Below are the code and all the weights of a small trained network. Each question names an input and a class and asks about switching units off, where a switched-off unit gives its printed mean instead of its output.

import numpy as np


def w(rows, s, z=0):
    codes = np.array(rows[::2]) - 128.0
    scale = np.full(codes.shape[1], s)
    scale[-1] = z or s
    return codes * scale


def norm(h):
    return h / np.sqrt((h * h).mean(-1, keepdims=True) + 1e-5)


def f(y):
    return y / 2 * (1 + np.tanh(0.7978845608 * (y + 0.044715 * y**3)))


def log_softmax(a):
    a = a - a.max(-1, keepdims=True)
    return a - np.log(np.exp(a).sum(-1, keepdims=True))


def net(x, mask):
    res = np.array(x, float).reshape(1, 4) / 4 @ E
    u = 0
    for l in range(2):
        y = f(norm(res) @ A[l][:, :-1].T + A[l][:, -1])
        res = res + np.where(mask[u : u + 9], y, B[l][:, -1]) @ B[l][:, :-1]
        u += 9
    return log_softmax(norm(res)[-1] @ U[:, :-1].T + U[:, -1])


A, B = {}, {}
E = w([
[246,84,65,112,173],'x0',
[106,84,99,130,59],'x1',
[93,114,99,192,156],'x2',
[132,158,158,140,206],'x3',
],0.012)
A[0] = w([
[109,104,94,200,211,136],'L0N0',
[165,181,122,173,145,82],'L0N1',
[221,134,91,188,1,139],'L0N2',
[114,18,189,173,174,99],'L0N3',
[119,112,182,184,166,168],'L0N4',
[170,69,201,146,132,2],'L0N5',
[165,194,226,54,85,192],'L0N6',
[222,92,196,184,99,64],'L0N7',
[152,59,31,51,215,186],'L0N8',
],0.0077,0.004)
B[0] = w([
[189,213,167,64,91,185],'L0N0',
[151,135,114,64,92,125],'L0N1',
[120,101,225,141,114,230],'L0N2',
[157,103,178,189,83,133],'L0N3',
[134,114,146,46,66,167],'L0N4',
[109,178,43,87,212,101],'L0N5',
[100,125,133,253,132,230],'L0N6',
[181,101,107,153,191,126],'L0N7',
[255,154,127,132,142,255],'L0N8',
],0.0082,0.0049)
A[1] = w([
[58,87,118,177,84,63],'L1N0',
[93,89,110,131,142,55],'L1N1',
[132,94,59,74,114,161],'L1N2',
[152,165,136,120,97,117],'L1N3',
[102,72,137,184,162,2],'L1N4',
[249,123,136,180,180,104],'L1N5',
[76,179,186,140,21,148],'L1N6',
[87,210,193,109,195,193],'L1N7',
[179,94,49,133,73,184],'L1N8',
],0.013,0.0041)
B[1] = w([
[175,177,128,97,94,183],'L1N0',
[144,169,139,187,101,121],'L1N1',
[21,146,190,140,143,141],'L1N2',
[151,135,104,166,96,143],'L1N3',
[160,138,104,145,160,122],'L1N4',
[70,200,107,97,67,235],'L1N5',
[196,167,80,92,178,254],'L1N6',
[135,39,112,221,191,198],'L1N7',
[26,52,248,139,128,190],'L1N8',
],0.011,0.012)
U = w([
[150,242,62,133,219,83],'0',
[78,208,116,76,2,65],'1',
[40,37,224,179,183,252],'2',
],0.0099,0.0037)

Each question gives the input, the list of numbers given to net, and the class t.
The units are the neurons (one row each of A and B). Each row of codes is followed by its name. A weight is (code - 128) times the scale printed after its matrix; where a second scale follows, it is the last column's (A, B and U).
mask holds one flag per neuron, layer by layer. A switched-off neuron (its flag False) gives its mean, the last column of its row in B, instead of its output. The means were averaged over made-up inputs and are rounded, as every weight is.
A unit's drop is (log p(t) with every unit on - log p(t) with that unit switched off) / (log p(t) with every unit on - log p(t) with every unit switched off).
The circuit of an input: a set's keep is (log p(t) with only the set's units on - log p(t) with every unit switched off) / (log p(t) with every unit on - log p(t) with every unit switched off). Starting from the 12 units with the biggest drops (on a tie, the unit counted first), units are removed one at a time, each time the one whose removal leaves the highest keep (on an exact tie, the one counted first), for as long as the keep stays at least 0.8.
units of the circuit, in order: the units of the circuit, biggest drop first
most important unit: the unit with the biggest drop
top k neurons: the k neurons with the biggest drops, biggest first
k most important neurons of layer l: the k neurons of layer l with the biggest drops, biggest first
drop when u is switched off: that unit's drop, to one decimal
input [-6,8,-1,3], class 0: top 3 neurons : [L1N6; L1N8; L1N5]
input [4,5,-1,2], class 1: units of the circuit, in order : [L1N5]
input [8,7,-3,7], class 1: top 2 neurons : [L1N5; L1N7]
input [5,-8,-2,-7], class 1: top 2 neurons : [L1N5; L1N6]
input [-1,-3,-4,-8], class 0: 3 most important neurons of layer 1 : [L1N6; L1N5; L1N8]
input [-7,-4,-1,-1], class 0: top 2 neurons : [L1N6; L1N8]
input [-1,0,8,-4], class 0: units of the circuit, in order : [L1N6; L0N0]
input [-6,2,-8,5], class 0: units of the circuit, in order : [L1N6; L1N8]
input [1,-6,-1,-3], class 1: 2 most important neurons of layer 1 : [L1N5; L1N6]
input [6,2,-6,-2], class 2: top 2 neurons : [L1N8; L1N6]
input [7,-4,-6,-1], class 1: top 3 neurons : [L1N5; L1N6; L1N7]
input [-8,0,-1,-6], class 0: top 2 neurons : [L1N6; L1N8]
input [-1,-5,-7,5], class 2: top 2 neurons : [L1N7; L1N6]
input [2,7,-8,-8], class 2: top 2 neurons : [L1N8; L1N5]
input [2,7,-1,-6], class 2: most important unit : L1N8
input [7,7,-6,7], class 1: top 4 neurons : [L1N5; L1N7; L1N6; L0N8]
input [-1,-4,2,5], class 2: top 2 neurons : [L1N7; L1N6]
input [-1,-4,1,4], class 2: 2 most important neurons of layer 1 : [L1N7; L1N6]
input [-3,4,-3,1], class 0: 2 most important neurons of layer 1 : [L1N6; L1N5]
input [2,-6,0,0], class 1: units of the circuit, in order : [L1N5]
input [6,8,5,-4], class 2: drop when L1N2 is switched off : 0.0
input [2,1,-3,-6], class 2: drop when L1N8 is switched off : 0.2
